Each row has a class, written after it, and each block has its own classes.
-52,-23,-11,-9,28,-47,-8,-7,7,0,47,30,-10,14,10,2,36,40,22,-25,-17,5,20,-22,-38,49,21,1,8,-29,19,-44,-34,-29	q_53
-12,8,28,30,17,-10,-33,5,-3,13,15,66,7,-12,-11,-5,54,24,10,-2,-1,15,-48,11,93,28,3,-24,19,6,32,-22,-28,24	q_53
-13,18,12,-21,-45,49,35,-29,-7,-19,37,17,-11,-40,-22,1,25,-57,22,-18,-1,-27,32,37,-26,22,1,67,-34,-63,22,1,7,-33	q_560
-64,-45,-6,4,11,10,36,4,-25,17,6,-39,-16,-21,13,35,-4,17,-6,-36,19,12,19,15,-68,-6,10,11,-9,44,-6,-10,-20,18	q_121
-36,-17,30,-47,-5,23,10,4,-1,-46,35,-17,8,-57,15,-27,-17,-33,-2,1,-10,-12,24,-10,-30,16,4,24,0,-7,16,27,-33,6	q_53
-18,-29,-34,16,4,-2,-1,-6,3,-18,-15,-29,-20,-20,15,3,-52,-4,31,-52,25,0,-36,30,-42,-24,-67,-24,-38,-13,32,-5,-16,7	q_121
-19,-5,-2,-15,13,26,51,11,-38,-30,27,29,5,-41,6,-6,46,-17,37,-24,-3,-15,9,39,62,6,14,5,2,-8,37,-19,-18,3	q_290
48,13,-8,-11,-41,46,6,9,16,41,25,-20,-35,-29,55,-45,-10,36,32,-18,-6,9,-11,29,-3,-22,2,29,-3,-47,-8,-10,-6,-36	q_560
-26,-2,51,-36,36,29,35,-16,1,4,-19,6,-28,-43,-59,-5,-34,15,13,-10,-1,18,7,-3,-16,25,31,32,9,-18,-12,-3,-20,-6	q_820
-12,11,20,-4,-6,-31,9,-19,15,3,37,6,-30,-8,2,11,-11,-27,18,3,-15,53,30,-17,-13,51,-9,-2,30,-38,33,16,-3,-12	q_53
-2,-30,33,-44,13,54,26,0,-18,20,-18,-5,3,-49,-8,0,14,-48,8,12,-13,41,14,8,9,17,23,31,-7,2,-24,18,-22,22	q_820
34,7,-19,-28,15,9,22,14,13,-36,-6,-5,-45,-32,51,10,-9,-23,3,8,33,-16,8,26,-33,3,37,-27,19,1,14,-2,-1,-36	q_53
-52,5,13,-10,3,-21,-14,-7,8,107,-9,27,-3,28,-58,57,22,22,-16,-40,-5,6,16,-25,-33,24,20,-15,5,8,-11,-35,9,21	q_820
-43,-34,-55,32,15,-51,44,-36,-12,12,33,2,-5,21,21,12,35,-8,-18,20,14,-14,58,38,-38,23,-13,32,-56,11,7,12,32,-19	q_98
-42,-45,45,8,-10,-23,-26,-17,-6,-27,-6,51,9,-38,-11,27,60,-52,-5,10,-7,-25,-38,14,-23,-11,-28,30,-15,40,45,19,7,34	q_121
-66,38,20,-12,11,-29,9,9,-20,-13,48,4,7,2,24,4,13,-68,-10,28,3,3,17,16,-40,38,-16,-1,5,0,49,7,1,8	q_506
-7,3,0,-3,35,82,32,13,28,-8,20,25,11,-58,-67,6,42,7,-16,17,16,-43,-8,-13,2,-5,54,23,27,10,1,-12,-38,-17	q_290
-1,-3,48,-26,-3,56,-15,-29,24,-4,32,-31,9,-81,-21,-14,-4,-50,16,-29,-15,25,-55,-16,-24,9,13,55,-4,-32,-33,-24,-15,-4	q_560
5,26,20,-30,20,49,16,20,3,37,-33,32,-29,-16,-42,-17,-22,40,10,15,50,-50,-9,3,-27,-30,44,31,10,-16,-8,3,-17,-48	q_820
-7,-31,23,17,21,12,-7,-9,-35,-19,18,-42,-27,-28,-24,-61,-8,-69,1,26,13,25,-1,5,-24,-3,-19,-58,-15,-24,37,47,-20,23	q_470
-28,-10,18,-16,-3,-11,52,-3,46,-82,3,22,27,-24,-16,23,-2,39,9,-12,-9,-2,0,33,-5,-21,-9,91,18,15,32,-4,9,14	q_290
5,7,51,-16,32,35,45,-21,54,17,-6,51,-39,-112,6,36,25,6,-20,18,-31,7,-66,46,49,13,18,28,30,69,14,-8,7,41	q_560
-4,18,1,4,-22,13,58,-23,2,-16,31,7,-9,-24,-62,6,25,-44,-20,29,15,-9,32,33,32,11,4,22,-13,-20,7,52,19,0	q_506
-14,-1,-13,3,-17,19,-22,10,12,-39,29,-11,54,-5,-53,-20,31,-40,7,16,3,-3,3,3,-27,10,-17,26,-26,-71,16,18,-33,-15	q_506
21,-42,-1,-20,7,13,74,-11,22,-3,-7,8,13,-62,-20,-21,-38,-32,7,15,-34,49,36,34,40,-7,-28,-27,-5,3,37,55,3,28	q_98
16,4,-11,-16,-16,26,49,25,20,-15,-9,0,1,-10,50,-20,10,7,-7,25,5,-18,47,17,-37,-3,32,44,5,1,-5,4,10,-38	q_506
-88,11,32,-16,-8,-30,-19,0,-16,4,55,-71,16,-39,1,35,11,-58,-39,-6,-13,26,53,4,-114,69,-14,12,-9,-11,26,9,-1,51	q_506
-42,-12,39,-37,29,24,-25,-27,7,29,1,5,1,-30,0,-5,-12,-12,8,-7,-4,70,-39,15,-24,9,1,25,-19,7,-15,-30,-58,34	q_53
-70,-13,15,27,38,2,20,-6,-19,-30,-11,-17,-33,-2,-8,-41,-22,12,-6,41,4,4,3,44,0,-23,-11,17,-16,27,40,12,-24,1	q_290
-27,-30,4,-10,-24,38,55,18,23,-10,6,-34,-6,-38,18,1,-16,35,2,-7,-29,24,-7,50,0,-22,-8,79,-12,-23,6,38,-15,-11	q_820
-54,17,25,-16,32,-11,32,-28,-22,-4,13,-29,-39,-47,-44,13,-19,-16,16,30,47,-18,44,47,-45,35,5,63,-20,-11,13,21,9,-20	q_560
-39,-3,-21,-30,-40,-19,21,-32,-9,-14,44,-47,8,-4,5,57,5,-10,14,-65,-18,35,53,35,-70,46,-20,52,-35,-42,-14,-29,-2,27	q_560
-18,-33,-10,-16,28,-25,25,3,16,17,12,26,-16,-23,-49,4,21,6,-4,6,29,-34,-2,22,9,-49,-4,-30,9,42,51,19,14,40	q_290
-21,-26,-6,-22,-41,20,-11,13,55,-71,32,-2,54,-9,-14,15,43,-50,-22,14,-70,-23,42,6,-51,30,-9,27,-2,-26,36,7,-9,-9	q_560
-17,-9,-34,3,2,4,-9,10,25,-15,48,-57,-2,20,-23,-22,-10,28,14,-11,-6,10,20,33,-37,8,4,-4,-12,-58,9,-20,-17,-46	q_560
-6,-2,-18,16,-9,-48,-41,-38,59,6,23,-6,4,-43,-99,54,70,-41,-26,5,-50,-16,22,3,-32,80,-17,-27,-27,-72,17,8,18,-9	q_506
-20,-9,-2,-22,0,12,21,-19,4,-9,35,-31,4,-33,-6,-17,-19,21,53,-46,-21,38,9,4,-71,28,-20,47,-23,-97,-2,-15,-46,-35	q_470
-16,-18,17,-35,-6,21,21,-28,-41,-52,54,-34,8,-52,-19,-38,19,-15,13,3,-9,3,49,44,-19,41,-22,42,-49,-54,-3,33,-35,27	q_470
-25,-6,1,9,8,2,32,-13,-25,70,19,-5,15,-2,34,-4,24,-25,22,-4,-5,52,18,33,-1,10,32,38,-23,-13,-22,-26,15,-53	q_98
17,-17,11,-33,-5,18,20,2,-26,-40,-2,9,-11,-5,35,-27,-7,-24,19,2,-1,12,-50,5,23,-39,2,26,-3,-3,-20,18,-25,6	q_820
7,-46,-51,27,-6,-51,48,13,37,21,6,9,-2,-11,48,14,39,21,-12,-5,22,-35,-20,-17,2,-40,-3,19,6,45,-4,20,42,5	q_506
2,-50,-10,16,8,-4,1,6,33,59,29,-73,6,-31,-14,-5,-7,39,32,-53,48,48,-23,-24,-106,-30,5,39,6,-55,-13,-6,1,-15	q_470
-14,-22,32,10,-8,16,7,14,22,2,21,16,16,-37,-11,-13,48,4,-36,15,-28,13,-12,-20,-5,2,25,7,27,22,9,11,-17,39	q_506
-27,-7,15,-39,-4,-21,-9,-28,33,-38,38,-4,46,-13,-79,5,17,12,0,-44,23,4,19,44,-54,24,-9,53,-41,-43,5,-30,14,38	q_506
-50,5,16,-31,15,-5,-18,-11,28,0,45,5,23,7,-52,20,44,-45,-11,52,-34,10,46,39,-29,50,2,18,-8,-10,26,-3,-7,-9	q_560
-44,-63,-28,-43,2,-10,100,20,59,-22,5,-3,28,-56,-6,46,1,23,19,-15,-32,-22,40,30,-14,-16,6,59,12,21,28,23,10,-14	q_560
-30,-46,-9,9,10,64,82,-2,-15,5,6,25,-26,-61,20,-37,2,26,19,-28,7,-33,-9,-1,33,-4,-7,67,-30,-8,6,21,-26,-2	q_820
5,-39,-15,38,45,8,10,0,37,30,-55,-33,-2,-13,-50,3,-19,46,0,-8,48,-2,-28,9,39,-13,11,28,-18,14,-43,0,28,-16	q_820
-49,-10,20,7,34,-9,-14,1,-29,-7,21,-32,-11,3,9,-17,14,-37,16,-10,11,24,-9,1,-32,-3,25,-5,6,3,17,-39,-5,-15	q_290
-46,-32,-13,17,57,-44,42,4,-38,16,13,-21,3,-36,65,33,30,-28,13,18,20,49,25,46,-42,40,11,21,-9,25,24,-5,6,-2	q_98
-38,-15,-18,0,27,44,71,-18,-25,-7,41,-64,-12,-53,-22,9,-3,-31,-1,-2,41,23,27,66,-24,20,-8,27,-43,-18,-4,29,-16,12	q_470
-8,13,-48,12,-19,5,64,0,14,-42,14,3,14,-27,24,39,24,34,-1,27,5,-37,3,73,11,-1,-44,75,-33,-14,5,47,-16,-10	q_470
-21,-22,-10,24,30,-56,22,17,32,-18,-23,-25,-11,-11,28,5,20,32,-1,46,32,-14,33,33,-60,15,18,61,1,8,18,10,39,-47	q_506
-8,17,32,3,-18,3,-35,-17,-20,45,23,-38,-27,-31,-15,3,27,-59,-11,6,5,-3,6,17,-7,22,16,-13,-9,-6,-5,1,28,2	q_560
4,-44,-2,-37,16,-1,44,-24,78,-15,28,38,16,-49,-68,-12,-2,10,21,-4,-1,-41,6,-32,-7,-8,-8,55,10,-6,12,15,17,-8	q_560
4,10,-13,10,-7,4,50,-33,-11,60,7,50,-10,-24,24,20,9,-20,6,-22,-12,43,29,33,7,34,-26,-7,-22,-4,29,-10,11,28	q_98
21,-15,-7,-43,-6,-43,-5,-17,57,16,21,26,0,-12,-55,64,18,-8,20,4,3,2,-5,8,-49,-11,-19,6,17,-9,9,18,17,-11	q_121
-2,-14,-14,10,-31,6,1,12,-34,-45,18,-30,10,4,25,-33,1,-77,13,-16,11,31,-21,-5,-28,-27,-19,-21,-15,-41,21,17,-23,15	q_506
-48,2,-14,35,7,-15,67,-26,-19,8,7,9,-15,9,-23,60,54,-12,-12,33,14,6,83,22,12,45,14,68,-2,30,1,13,25,-2	q_290
26,17,32,-46,1,38,13,-26,7,-12,1,68,35,-28,-72,-22,22,-36,25,22,6,26,-8,-11,21,10,-1,38,-5,-35,-12,7,-42,28	q_506
-11,-14,-4,-19,-15,34,14,14,15,23,43,2,-5,-38,53,-33,-12,17,12,-5,-8,11,-9,-36,-20,-7,-8,30,13,-15,5,21,-53,-3	q_53
-27,-25,-23,0,4,27,26,18,2,45,8,-32,20,-34,-12,41,0,-30,11,-20,27,5,36,23,-12,14,-25,-12,-11,18,13,16,3,11	q_121
-8,9,10,-30,2,-1,18,13,-6,19,28,-19,9,-34,28,18,32,22,1,21,1,-9,12,39,32,11,29,43,11,37,-31,-2,4,6	q_560

Next block, with new classes.
12,73,44,-20,27,15,-7,-7,14,-7,15,25,27,-32,-6,-7,-7,-28,-7,-16,-30,-32,-26,-18,4,-2,13,-31,39,-11,20,16,-38,4	q_582
-17,-47,-55,-21,-16,-24,-9,5,-28,-13,57,-4,-26,54,6,-25,-14,-5,57,30,-2,-39,4,28,-39,-2,22,-17,-21,-23,-29,-47,19,-27	q_9
-17,-8,-22,6,19,2,16,-20,38,11,-27,-9,5,-7,-43,-41,-12,5,-4,-36,-14,40,100,4,5,-69,36,-19,0,-13,-12,14,-35,14	q_973
81,13,22,-29,20,19,30,-19,-76,27,-36,-20,16,-34,-44,20,32,-43,-27,-22,10,9,-9,-36,-25,67,-29,56,77,1,0,-19,16,-22	q_532
-9,-56,-45,-46,-33,-12,-14,0,-33,6,-14,25,1,31,4,-2,-11,-2,24,-21,2,-17,-1,-13,-54,49,22,-12,9,-17,-31,-39,3,-19	q_973
30,-70,-24,-31,-41,-16,-22,-44,-51,-18,50,47,-17,46,3,-38,-10,43,39,3,7,8,-47,-6,-45,38,-20,4,7,-39,18,-21,75,-22	q_532
27,-39,4,-28,-24,-19,-6,-14,9,4,-27,-16,-27,4,29,67,30,-2,5,0,34,46,48,5,40,23,-24,0,-52,-23,-39,-33,6,-39	q_113
-88,27,-71,24,28,-41,58,-10,107,-38,-3,45,-1,34,-33,-18,-2,-51,10,-16,-2,-13,23,24,-33,-47,8,43,7,4,81,-14,-12,-5	q_928
32,-33,13,-4,4,28,10,-18,41,-6,3,28,-11,-43,-36,-2,10,-12,23,2,6,52,53,-9,55,-8,3,49,-10,-74,20,-36,-39,-25	q_928
48,-62,-11,1,24,23,-39,-28,-15,-28,-8,46,-5,25,12,-93,-6,25,65,0,31,-5,8,12,-32,-30,36,43,-53,-43,-22,-2,-27,9	q_447
87,-44,28,-13,-18,-76,-13,10,-42,-22,-21,80,-11,-34,-45,-33,1,19,14,4,-8,-12,-65,2,14,-26,-24,58,-34,-10,-7,-27,-6,-91	q_532
-24,-16,-52,65,-45,28,-16,-16,34,-13,-1,21,16,46,21,-55,18,32,35,17,28,37,-90,-7,-25,-8,13,78,-1,-1,40,18,0,-5	q_447
36,-17,-6,50,-41,-39,25,-17,-25,-30,2,-12,-24,53,50,-7,-9,-56,15,-4,29,-52,-12,7,-17,-5,14,7,-48,7,-17,-2,25,-1	q_9
62,-3,7,31,-13,-11,24,29,28,-17,2,19,49,14,-18,-32,-52,24,-40,9,16,-31,-35,15,14,-58,25,-87,1,-5,-15,0,-16,7	q_532
-35,5,5,-38,18,0,-39,-8,28,19,-36,1,41,15,29,-14,-3,32,-26,-12,26,55,3,0,44,-7,40,-69,19,51,8,15,-29,7	q_447
1,-16,-34,-21,-19,-24,-9,-24,-3,-6,8,-7,-5,37,32,38,-3,-7,-1,-6,-1,13,-17,-4,21,24,13,-41,-1,8,-22,-47,60,-34	q_468
-49,1,-8,-9,7,-47,-23,-51,22,-7,-23,20,20,69,34,-45,7,-1,41,-38,17,30,77,22,-42,-62,10,22,-33,-4,5,13,24,-33	q_973
-5,-10,-35,5,-10,21,23,-2,33,-21,2,13,-32,-1,-14,-79,-2,-2,68,-24,-48,-73,80,30,-45,-65,22,37,-57,-12,-6,15,-27,0	q_973
25,-33,-41,26,34,16,-15,-12,4,-5,6,46,-37,0,14,-9,16,8,81,-8,62,-32,-68,-5,19,35,17,60,-33,-28,-11,-29,6,-22	q_9
6,-41,5,-28,41,-15,-1,1,-46,33,14,-7,-40,-17,-38,43,5,37,58,-13,47,44,-1,17,48,38,16,-41,20,-61,-22,-37,39,-22	q_342
14,-38,-18,-24,-28,1,5,-1,-13,-9,2,-2,-34,50,13,53,-4,-13,-17,4,-4,-2,48,-45,19,23,7,-10,-14,0,-32,-40,29,20	q_9
15,-39,-26,-3,-51,46,8,-8,-7,-23,31,8,-18,-5,-17,-47,-19,19,62,5,-56,-22,-56,-25,-6,13,57,36,33,-11,20,-29,-25,-30	q_447
33,44,31,42,46,50,18,24,-7,-1,-14,6,9,-57,-10,-63,-5,0,-66,-28,24,-46,-44,-25,-54,25,25,-12,-25,38,-27,30,-53,5	q_582
22,18,-71,-31,-25,-15,12,-30,27,11,-29,46,-28,-18,-48,12,-12,-43,7,6,-47,-45,30,6,91,-33,-5,-36,27,8,26,-26,-6,16	q_9
44,-62,-5,3,-60,-8,0,-5,-20,14,-19,-26,-19,-8,26,27,13,-21,14,-14,22,8,17,-4,-2,49,11,-4,-35,-30,-42,-24,-10,-18	q_973
55,-36,1,5,38,-46,-39,-22,-30,23,-32,8,3,6,-7,0,-4,37,22,0,84,28,-29,24,24,-15,20,-10,-14,13,-32,-55,12,-70	q_447
3,20,27,-72,48,60,2,18,47,-17,24,10,-5,-19,26,15,31,-3,-6,-36,-37,-57,43,-40,-43,45,-10,7,-23,35,8,27,-83,39	q_113
51,-25,-9,-25,-21,-13,7,19,-41,34,-47,-56,11,-14,22,55,7,-13,30,-5,44,48,-11,44,47,35,4,-52,13,-11,-62,-18,12,0	q_468
-52,-3,-21,37,10,-21,-6,-12,-12,-4,-11,33,-16,15,21,-61,6,14,-19,-10,11,-9,4,-17,-68,-32,2,67,-56,61,26,14,30,0	q_928
59,-61,-10,-43,4,-32,-30,-37,-33,-19,-9,37,-7,33,-1,25,-3,-14,-28,-23,5,-8,-7,-49,-27,52,27,-19,-4,-5,-18,-45,-2,-10	q_447
-17,-25,-52,-40,34,-9,-11,-34,54,41,-12,-27,5,7,29,42,21,-28,59,-30,40,9,55,3,-28,31,24,-4,10,3,-6,-31,-37,38	q_973
-57,-3,35,-21,48,-15,-12,22,-31,-30,33,-4,-40,5,53,-57,-4,-24,4,24,36,-34,-7,22,-28,19,-5,8,-37,54,10,-10,-20,-9	q_113
3,-6,26,-27,15,20,9,-17,10,-10,10,-4,-6,-7,19,-22,-3,-43,-29,-2,4,-17,85,-3,-1,8,14,-16,-28,-4,6,-32,-12,-20	q_928
-9,11,-23,12,-1,-34,-8,-68,-28,-6,46,9,-36,15,-15,17,18,-27,56,1,4,26,-19,9,-25,14,-19,27,30,-78,30,-19,72,-17	q_582
52,-25,55,-18,10,-10,2,25,-24,-6,-42,50,-42,-21,-6,40,0,26,39,-29,-10,-14,8,-49,52,-11,23,39,-44,-12,-34,-13,4,2	q_342
17,17,-54,-15,-40,13,26,-61,52,-7,6,5,0,17,11,4,-1,-41,29,-21,-19,-32,12,0,-47,26,11,-18,5,-27,8,-26,6,-4	q_582
-16,-9,-35,-72,9,-6,9,-48,49,-17,5,58,1,5,-35,-78,-16,-8,19,-69,-47,-36,68,11,-48,-1,17,-36,10,15,37,6,-49,-25	q_973
22,-73,-10,-35,-11,-14,-16,-11,-41,8,7,9,-26,34,12,-24,-34,37,32,-23,42,-17,35,5,-49,22,15,-35,-19,11,-43,-52,19,-18	q_973
-36,13,31,-60,15,35,26,0,-5,-56,-36,31,-40,29,53,0,14,-50,19,-44,-20,-50,40,-47,-54,71,32,51,-37,-15,-27,-18,29,-20	q_582
2,-1,1,-14,16,38,13,-30,-30,-34,3,-1,-48,59,45,-25,-6,-34,35,-14,-28,-76,96,-35,-18,-24,34,39,-51,3,-31,-18,55,17	q_9
37,-19,30,30,-24,6,1,18,-44,13,12,-12,-23,18,5,66,4,26,17,11,18,6,-19,-29,40,7,10,-6,-14,-53,-36,-26,60,-7	q_342
10,15,-23,-21,45,-76,14,-62,-2,-9,-9,35,-5,1,-18,-99,-20,-35,60,-11,9,-34,8,56,-36,-67,-9,31,22,52,61,-4,6,-8	q_532
36,-42,-1,-9,-42,-21,-11,-10,-30,1,-6,22,-2,29,15,-2,-24,-4,9,23,10,-8,48,-2,-19,-37,-7,14,-35,-9,-16,-46,21,4	q_928
60,-36,40,-59,2,6,-35,1,-5,13,-3,24,9,-12,10,20,14,38,4,12,36,43,11,3,62,24,-28,-29,-9,-35,-15,-16,11,-11	q_532
0,-31,2,5,31,-29,24,-14,21,-1,30,-27,-35,-26,-23,-5,-4,7,55,-11,-22,-4,80,-3,-36,-68,41,63,-47,15,-9,-57,-15,-52	q_928
9,-11,-36,13,-20,-33,21,-27,35,-23,-12,-28,-6,49,8,33,14,-45,-4,6,-6,43,57,14,19,-39,-2,14,-32,-29,-28,-40,41,-33	q_468
77,10,2,-31,-2,-67,1,-77,13,2,49,1,43,-12,-11,-75,-18,-12,63,-29,-39,-43,12,58,-47,-70,9,-46,8,9,35,14,-29,-44	q_532
31,-4,27,22,-19,50,58,31,-32,-15,-44,-52,1,-5,21,-16,17,-35,-45,-5,-22,-20,20,-59,-52,17,27,84,-20,35,-39,2,3,0	q_532
11,6,5,35,-35,10,14,-3,-22,-13,-17,33,-37,-24,-9,-10,-24,16,4,-9,-16,-8,-63,-52,0,4,24,40,2,14,-6,-18,26,-11	q_582
31,-24,17,-39,9,5,-17,13,-31,-1,-56,56,-12,28,13,-9,2,13,8,-8,21,-23,43,-15,9,-3,6,8,-64,-20,-53,-23,25,-9	q_342
33,-39,-11,14,-46,-26,18,-13,-2,-9,6,0,4,54,30,20,-3,16,34,0,48,23,-37,14,-18,14,-20,-1,8,-20,11,2,56,23	q_532
35,-52,-9,-16,-26,-2,40,20,2,-39,19,14,5,64,9,-23,-20,4,18,1,43,-21,-17,25,-60,36,-8,-15,-3,-34,-10,-22,24,-7	q_532
-22,-17,-28,11,-21,-2,-6,-28,-1,-30,16,29,-15,53,42,16,-4,-10,-42,-3,20,-4,-23,-21,-7,40,-10,-46,-19,-18,12,5,38,23	q_113
-3,-44,-76,16,-14,-58,-47,-31,21,-27,32,73,5,49,12,-60,-17,44,68,5,-1,9,-77,29,-34,-57,7,19,-48,-10,2,-13,25,-27	q_468
35,26,4,22,-8,-3,28,-26,76,-9,44,-7,-21,-40,20,-53,1,6,-1,-18,25,-68,-25,47,-9,1,-30,-28,-51,90,43,-1,-60,-69	q_113
18,14,-15,-18,-5,-2,57,-37,56,-28,52,-18,11,11,-8,-74,3,-24,28,-33,-29,-55,23,47,-72,-5,-1,-17,4,15,48,17,-15,-40	q_532
1,-9,-10,-8,-4,45,-4,-11,29,-30,6,-9,-5,31,24,-57,13,-19,14,18,-16,-31,45,1,-24,-15,24,38,-36,4,1,-19,-24,-18	q_447
56,-38,21,-20,-8,-41,-28,5,44,-35,-32,36,-11,20,13,35,5,-4,9,23,8,48,61,18,103,-66,-8,4,-86,-57,-59,-53,9,-56	q_468
-8,-20,-28,-29,-14,-7,44,-23,73,-28,73,-29,-19,47,36,-57,-18,0,114,10,7,-52,28,66,-64,-26,-1,12,-4,26,46,-29,6,-3	q_532
49,-21,26,21,-48,-7,21,11,-45,14,12,-45,-3,-10,-19,36,5,32,-26,10,-8,40,-16,-12,31,-1,-3,-22,13,-21,-23,-6,57,-36	q_532
-5,-38,-13,-37,27,-2,11,10,3,-4,-24,42,-9,-8,-24,-17,-17,-3,36,-4,43,14,38,29,16,2,16,0,-3,-40,-3,-49,-10,-25	q_928
42,-38,-63,-3,-7,-7,-20,-37,31,9,9,42,14,10,-24,10,-4,-13,-20,-21,23,-20,4,0,-6,33,5,-72,-2,-62,-7,-26,-18,2	q_973
58,0,34,0,-21,-29,-12,11,17,-10,-49,52,1,-33,-1,17,-1,20,16,-12,-16,7,-4,-11,60,-67,-14,21,-44,5,-10,27,-58,6	q_113
